Below are the code and all the weights of a small trained network. Each question names an input and a target symbol and asks about switching units off, where a switched-off unit gives its printed mean instead of its output.

import numpy as np


def w(rows, s, z=0):
    codes = np.array(rows[::2]) - 128.0
    scale = np.full(codes.shape[1], s)
    scale[-1] = z or s
    return codes * scale


def norm(h):
    return h / np.sqrt((h * h).mean(-1, keepdims=True) + 1e-5)


def f(y):
    return np.maximum(y, 0)


def softmax(a):
    e = np.exp(a - a.max(-1, keepdims=True))
    return e / e.sum(-1, keepdims=True)


def log_softmax(a):
    a = a - a.max(-1, keepdims=True)
    return a - np.log(np.exp(a).sum(-1, keepdims=True))


def net(x, mask):
    ids = ['ηθλμξπσ'.index(c) for c in x.split()]
    T = len(ids)
    res = E[ids] + P[:T]
    u = 0
    for l in range(3):
        q, k, v = (norm(res) @ M[l].T for M in (Q, K, V))
        z = softmax(np.where(np.tri(T) > 0, q @ k.T / 2**0.5, -1e9)) @ v
        res = res + np.where(mask[u], z, O[l][:, -1]) @ O[l][:, :-1]
        u += 1
        y = f(norm(res) @ A[l][:, :-1].T + A[l][:, -1])
        res = res + np.where(mask[u : u + 12], y, B[l][:, -1]) @ B[l][:, :-1]
        u += 12
    return log_softmax(norm(res)[-1] @ U[:, :-1].T + U[:, -1])


Q, K, V, O, A, B = {}, {}, {}, {}, {}, {}
E = w([
[124,117,132,156,7,105,113,225,63,137,171],'η',
[168,140,84,99,124,70,171,163,98,90,101],'θ',
[48,67,98,93,156,141,110,119,143,124,204],'λ',
[169,133,99,102,117,35,130,71,171,99,126],'μ',
[100,133,96,115,180,113,191,150,91,39,116],'ξ',
[83,56,133,144,113,133,126,63,32,23,175],'π',
[120,92,79,84,129,107,109,143,144,193,147],'σ',
],0.02)
P = w([
[84,194,79,189,121,66,177,89,134,95,173],'0',
[178,104,91,90,134,105,62,184,98,119,106],'1',
[56,178,185,66,95,113,134,115,109,101,179],'2',
[255,148,87,160,178,132,148,131,130,163,179],'3',
[121,146,172,57,98,159,157,118,137,97,132],'4',
[104,67,60,169,139,83,130,173,102,109,81],'5',
[130,161,174,83,99,189,150,120,159,135,108],'6',
[178,210,163,164,212,155,153,83,75,188,190],'7',
[126,136,189,89,94,168,197,146,148,133,91],'8',
[101,123,127,84,172,61,77,161,83,96,159],'9',
[137,138,220,123,112,171,157,152,187,117,85],'10',
],0.018)
Q[0] = w([
[92,173,117,66,217,113,178,129,126,4,116],'0.h1',
[15,55,121,42,95,221,74,194,111,111,97],'0.h1',
],0.031)
K[0] = w([
[150,172,126,119,239,103,138,191,81,89,116],'0.h1',
[1,190,126,171,102,131,180,134,58,125,185],'0.h1',
],0.036)
V[0] = w([
[164,164,126,153,107,89,31,94,108,98,174],'0.h1',
[93,118,139,135,93,254,215,136,82,118,82],'0.h1',
],0.009)
O[0] = w([
[64,59,136,184,179,168,184,173,80,215,67,216],'0.h1',
[131,182,124,109,59,28,82,2,135,89,105,3],'0.h1',
],0.0032,0.004)
A[0] = w([
[87,159,139,129,104,133,113,111,138,107,130,90],'0.n1',
[110,104,127,130,137,109,84,150,140,114,103,206],'0.n2',
[105,139,194,35,30,166,147,93,211,153,132,146],'0.n3',
[87,148,207,79,115,178,188,203,244,140,85,123],'0.n4',
[85,157,139,116,134,164,146,180,153,126,108,4],'0.n5',
[143,95,135,118,106,156,87,97,115,108,93,40],'0.n6',
[123,152,97,174,138,144,156,123,145,129,171,89],'0.n7',
[95,149,169,166,129,141,113,107,144,148,79,71],'0.n8',
[120,103,253,145,27,187,141,114,140,103,64,45],'0.n9',
[145,103,157,135,133,113,100,128,104,111,82,132],'0.n10',
[132,100,154,124,135,149,128,146,137,131,98,66],'0.n11',
[165,141,143,153,142,144,143,116,136,133,158,116],'0.n12',
],0.02,0.0037)
B[0] = w([
[144,143,100,109,126,98,147,114,138,125,126,161],'0.n1',
[137,113,115,122,130,131,99,146,114,115,130,167],'0.n2',
[137,144,139,70,148,18,136,135,91,138,121,247],'0.n3',
[2,143,121,111,122,164,186,126,170,151,115,236],'0.n4',
[114,129,98,146,108,185,128,106,131,145,103,160],'0.n5',
[120,126,153,130,138,138,118,105,116,134,112,147],'0.n6',
[155,133,120,115,117,98,152,106,150,118,140,168],'0.n7',
[143,136,121,114,146,149,133,147,135,133,146,131],'0.n8',
[112,87,135,137,59,138,181,92,43,144,129,216],'0.n9',
[120,126,138,134,173,125,108,152,139,135,117,156],'0.n10',
[115,128,128,128,124,116,125,134,128,107,143,145],'0.n11',
[156,131,99,134,159,145,127,135,131,149,122,154],'0.n12',
],0.032,0.014)
Q[1] = w([
[2,43,114,59,107,65,65,173,63,81,74],'1.h1',
[111,93,109,160,95,91,171,143,86,143,117],'1.h1',
],0.052)
K[1] = w([
[180,255,189,95,181,197,192,87,142,203,183],'1.h1',
[115,114,107,148,156,149,123,118,142,156,163],'1.h1',
],0.04)
V[1] = w([
[93,27,115,103,136,141,70,57,156,156,188],'1.h1',
[118,146,120,144,48,84,89,171,169,252,181],'1.h1',
],0.031)
O[1] = w([
[26,135,134,65,93,101,32,164,50,79,78,31],'1.h1',
[148,253,154,69,69,153,203,82,87,122,162,1],'1.h1',
],0.013,0.0083)
A[1] = w([
[181,209,157,182,161,197,144,94,168,114,180,72],'1.n1',
[91,201,109,66,126,165,61,196,142,126,106,63],'1.n2',
[148,70,198,141,94,131,170,146,166,201,111,160],'1.n3',
[154,225,127,75,99,186,162,102,62,118,139,2],'1.n4',
[138,152,171,144,182,145,179,196,80,184,59,132],'1.n5',
[53,117,50,151,156,41,152,94,99,149,217,134],'1.n6',
[60,162,106,164,90,31,143,74,89,124,142,149],'1.n7',
[79,136,119,134,75,88,249,93,159,144,158,136],'1.n8',
[76,206,157,162,70,220,224,88,185,151,121,21],'1.n9',
[14,135,196,115,119,165,154,124,238,86,97,53],'1.n10',
[114,140,56,160,125,189,188,168,204,93,101,121],'1.n11',
[183,139,64,190,196,160,92,163,81,132,152,89],'1.n12',
],0.018,0.0042)
B[1] = w([
[133,230,125,166,115,82,78,87,169,114,134,156],'1.n1',
[161,126,63,69,142,162,156,102,129,90,89,157],'1.n2',
[123,135,101,117,161,172,149,80,136,92,129,168],'1.n3',
[194,133,130,196,181,143,119,194,113,119,177,185],'1.n4',
[105,129,135,103,94,125,110,113,168,99,142,160],'1.n5',
[165,178,170,96,92,161,143,169,135,131,123,233],'1.n6',
[188,115,93,106,138,162,152,126,157,142,154,222],'1.n7',
[79,110,151,137,115,73,66,144,160,94,114,253],'1.n8',
[60,3,101,51,96,121,145,168,111,129,68,189],'1.n9',
[115,154,145,93,86,179,198,144,151,185,160,169],'1.n10',
[145,104,114,103,120,199,128,135,109,127,139,166],'1.n11',
[161,112,187,107,111,160,131,119,130,159,104,180],'1.n12',
],0.026,0.023)
Q[2] = w([
[131,49,208,159,102,155,124,96,71,123,142],'2.h1',
[4,215,100,111,104,28,129,176,205,139,153],'2.h1',
],0.034)
K[2] = w([
[103,119,161,209,194,144,15,154,145,114,90],'2.h1',
[252,144,114,115,74,104,195,182,176,46,214],'2.h1',
],0.035)
V[2] = w([
[237,78,8,86,23,137,232,168,217,127,172],'2.h1',
[163,97,89,105,77,138,180,124,139,125,61],'2.h1',
],0.017)
O[2] = w([
[93,108,227,142,162,1,117,103,145,92,226,253],'2.h1',
[107,156,150,146,111,109,92,106,173,109,134,166],'2.h1',
],0.008,0.034)
A[2] = w([
[128,116,147,181,162,134,112,127,129,146,141,83],'2.n1',
[164,127,173,130,106,133,155,146,130,169,132,142],'2.n2',
[68,165,63,160,87,151,191,97,61,209,94,86],'2.n3',
[106,155,203,71,65,157,174,128,117,167,98,147],'2.n4',
[133,151,108,162,145,137,137,135,102,126,149,94],'2.n5',
[75,138,131,166,150,105,53,187,101,164,60,72],'2.n6',
[57,112,151,196,119,76,165,77,141,113,139,82],'2.n7',
[82,164,66,64,115,144,159,64,73,114,88,87],'2.n8',
[119,186,113,152,155,175,167,17,138,180,170,3],'2.n9',
[132,195,139,101,109,117,183,107,121,131,139,136],'2.n10',
[39,172,177,185,120,2,140,120,133,96,203,94],'2.n11',
[111,180,137,129,94,120,106,81,157,135,125,118],'2.n12',
],0.031,0.0051)
B[2] = w([
[143,88,108,126,124,169,171,127,114,125,117,145],'2.n1',
[81,134,105,146,135,104,132,114,103,128,117,171],'2.n2',
[90,32,116,185,165,231,153,136,191,85,149,154],'2.n3',
[86,122,141,41,131,97,126,129,110,204,144,218],'2.n4',
[129,158,119,109,144,147,146,154,122,140,147,134],'2.n5',
[124,146,121,143,95,99,4,127,132,104,167,149],'2.n6',
[82,181,157,91,106,114,135,200,88,114,126,173],'2.n7',
[47,140,73,141,125,94,174,99,151,77,119,175],'2.n8',
[181,179,126,108,13,102,105,63,137,139,142,138],'2.n9',
[81,97,147,159,131,150,101,137,134,136,101,170],'2.n10',
[101,176,215,212,127,63,187,176,196,118,86,252],'2.n11',
[147,104,105,132,164,144,147,107,95,131,149,143],'2.n12',
],0.035,0.032)
U = w([
[129,54,142,155,185,218,144,100,190,166,94,253],'η',
[138,170,218,145,125,123,146,174,207,118,70,103],'θ',
[183,196,115,72,182,175,138,180,113,114,170,58],'λ',
[197,170,130,98,53,160,137,61,187,150,130,43],'μ',
[136,122,135,114,119,143,2,146,149,110,107,30],'ξ',
[122,128,162,11,129,114,136,138,116,206,123,128],'π',
[78,141,67,79,141,139,149,85,158,71,104,106],'σ',
],0.0054,0.00043)

Each question gives the input, a string of symbols that net reads in full, and the target symbol t.
The units are the heads (2 rows each of Q, K, V and O) and the neurons (one row each of A and B). Each row of codes is followed by its name. A weight is (code - 128) times the scale printed after its matrix; where a second scale follows, it is the last column's (O, A, B and U).
mask holds one flag per unit, layer by layer, with each layer's heads first. A switched-off unit (its flag False) gives its mean, the last column of its rows in O or B, instead of its output. The means were averaged over made-up inputs and are rounded, as every weight is.
A unit's drop is (log p(t) with every unit on - log p(t) with that unit switched off) / (log p(t) with every unit on - log p(t) with every unit switched off).
unit that matters most: the unit with the biggest drop
k most important neurons: the k neurons with the biggest drops, biggest first
top k neurons in layer l: the k neurons of layer l with the biggest drops, biggest first
input ξ π π, target π: top 3 neurons in layer 2 : 2.n11; 2.n8; 2.n3
input π η ξ θ ξ σ μ π, target λ: 3 most important neurons : 1.n4; 0.n3; 0.n4
input σ μ π μ η λ, target π: 4 most important neurons : 0.n3; 1.n12; 2.n11; 0.n4
input π η π, target π: unit that matters most : 0.n4
input λ θ σ η ξ σ θ η, target λ: 4 most important neurons : 1.n4; 0.n3; 0.n4; 2.n11
input σ θ σ θ π η, target μ: 4 most important neurons : 0.n3; 0.n4; 0.n9; 2.n9
input σ π ξ μ η π ξ ξ θ λ, target η: 3 most important neurons : 0.n4; 0.n3; 0.n9
input π θ ξ π σ λ π, target σ: 4 most important neurons : 0.n3; 0.n4; 1.n7; 0.n9
input π θ π μ π θ π λ, target μ: 2 most important neurons : 0.n4; 0.n3
input π π θ μ η π ξ λ π λ, target σ: 3 most important neurons : 1.n2; 0.n3; 1.n8
input η ξ ξ ξ ξ θ, target η: 3 most important neurons : 0.n4; 0.n3; 2.n11
input π λ ξ π η ξ ξ λ, target η: 3 most important neurons : 0.n3; 0.n4; 2.n11
input λ θ θ π, target μ: 4 most important neurons : 0.n4; 0.n3; 2.n9; 0.n9
input η θ λ π σ μ, target ξ: 4 most important neurons : 0.n3; 0.n4; 2.n6; 2.n11
input π η σ ξ π π μ π η π, target ξ: top 2 neurons in layer 0 : 0.n4; 0.n3
input σ μ σ η, target π: 4 most important neurons : 1.n12; 0.n3; 0.n4; 2.n11
input π π ξ μ ξ θ, target π: 2 most important neurons : 0.n3; 1.n12
input π π ξ η η λ λ η, target σ: 2 most important neurons : 0.n3; 1.n2
input θ π ξ ξ θ π π σ, target ξ: unit that matters most : 1.h1
input ξ λ ξ σ π λ, target λ: unit that matters most : 1.h1
input η η η λ π θ θ θ, target μ: top 2 neurons in layer 2 : 2.n9; 2.n11
input θ π π λ λ σ, target σ: top 2 neurons in layer 1 : 1.n8; 1.n2
input θ ξ η σ θ ξ η η, target η: top 2 neurons in layer 2 : 2.n11; 2.n4
input ξ θ λ λ ξ π, target σ: top 2 neurons in layer 1 : 1.n8; 1.n4
input η σ η η, target λ: top 3 neurons in layer 1 : 1.n4; 1.n2; 1.n8
input π ξ σ ξ μ μ θ λ, target π: top 2 neurons in layer 2 : 2.n11; 2.n4
input σ ξ σ θ η ξ λ ξ, target η: unit that matters most : 1.h1
input η λ λ ξ ξ λ η θ π σ, target μ: top 2 neurons in layer 1 : 1.n8; 1.n9
input η π η λ π θ, target σ: top 4 neurons in layer 1 : 1.n2; 1.n8; 1.n1; 1.n4
input θ π σ ξ μ ξ, target η: top 3 neurons in layer 0 : 0.n4; 0.n3; 0.n9
